Below is a small trained network, with its code and all its weights. Each question gives an input and a class and asks what happens when units are switched off, that is, made to give their printed mean instead of their output.

import numpy as np


def w(rows, s, z=0):
    codes = np.array(rows[::2]) - 128.0
    scale = np.full(codes.shape[1], s)
    scale[-1] = z or s
    return codes * scale


def f(y):
    return np.maximum(y, 0)


def log_softmax(a):
    a = a - a.max(-1, keepdims=True)
    return a - np.log(np.exp(a).sum(-1, keepdims=True))


def net(x, mask):
    res = np.array(x, float).reshape(1, 8) / 4 @ E
    y = f(res @ A[0][:, :-1].T + A[0][:, -1])
    res = res + np.where(mask, y, B[0][:, -1]) @ B[0][:, :-1]
    return log_softmax(res[-1] @ U[:, :-1].T + U[:, -1])


A, B = {}, {}
E = w([
[139,155,143,148,120,171,186,67],'x0',
[120,144,91,90,141,161,96,115],'x1',
[118,58,157,138,128,134,119,115],'x2',
[222,95,117,29,67,166,245,191],'x3',
[147,144,120,122,133,131,119,124],'x4',
[100,116,134,133,116,142,142,121],'x5',
[119,165,97,115,166,115,155,138],'x6',
[86,189,243,95,229,176,106,201],'x7',
],0.012)
A[0] = w([
[141,109,80,161,111,128,131,123,85],'N0',
[134,155,100,96,88,130,106,163,167],'N1',
[147,89,7,179,75,90,136,88,78],'N2',
[81,113,126,101,131,127,110,113,84],'N3',
[77,167,120,217,155,93,55,67,167],'N4',
[126,161,215,124,171,192,112,194,54],'N5',
[174,86,126,30,94,157,200,172,148],'N6',
[134,117,104,128,103,105,127,109,76],'N7',
[110,161,205,114,163,169,115,159,5],'N8',
],0.016,0.003)
B[0] = w([
[128,160,116,87,123,155,134,52,167],'N0',
[93,74,154,166,116,166,140,95,154],'N1',
[76,156,206,32,147,107,125,101,240],'N2',
[150,136,131,145,126,105,156,161,146],'N3',
[187,101,84,219,107,166,156,201,251],'N4',
[47,109,149,82,136,114,117,52,223],'N5',
[161,125,81,246,130,151,111,180,239],'N6',
[117,119,112,89,161,86,91,157,159],'N7',
[186,154,124,43,101,85,133,111,202],'N8',
],0.011,0.026)
U = w([
[252,167,100,254,137,173,166,236,252],'0',
[173,204,206,15,166,74,152,127,4],'1',
],0.0093,0.0024)

Each question gives the input, the list of numbers given to net, and the class t.
The units are the neurons (one row each of A and B). Each row of codes is followed by its name. A weight is (code - 128) times the scale printed after its matrix; where a second scale follows, it is the last column's (A, B and U).
mask holds one flag per neuron, in row order. A switched-off neuron (its flag False) gives its mean, the last column of its row in B, instead of its output. The means were averaged over made-up inputs and are rounded, as every weight is.
A unit's drop is (log p(t) with every unit on - log p(t) with that unit switched off) / (log p(t) with every unit on - log p(t) with every unit switched off).
The circuit of an input: a set's keep is (log p(t) with only the set's units on - log p(t) with every unit switched off) / (log p(t) with every unit on - log p(t) with every unit switched off). Starting from all 9 units, units are removed one at a time, each time the one whose removal leaves the highest keep (on an exact tie, the one counted first), for as long as the keep stays at least 0.8.
circuit, biggest first: the units of the circuit, biggest drop first
top k neurons: the k neurons with the biggest drops, biggest first
drop when u is switched off: that unit's drop, to one decimal
input [2,-8,7,4,5,0,-1,-8], class 1: circuit, biggest first	N2
input [6,2,6,2,-6,7,8,-3], class 1: top 2 neurons	N4, N2
input [7,5,6,5,-4,6,4,-8], class 1: top 2 neurons	N2, N4
input [7,-6,0,-6,5,6,4,-8], class 1: top 2 neurons	N2, N6
input [-5,6,0,-6,0,-1,8,-8], class 1: top 2 neurons	N2, N6
input [8,3,5,-7,0,4,7,7], class 0: top 2 neurons	N4, N2
input [8,1,2,-5,-4,-6,5,-6], class 1: drop when N6 is switched off	1.8
input [0,6,-8,-1,-3,-3,5,-3], class 1: drop when N6 is switched off	1.3
input [0,0,-1,5,8,0,-6,-8], class 1: drop when N2 is switched off	2.9
input [0,7,-7,-5,-3,-4,4,-7], class 1: drop when N6 is switched off	0.8
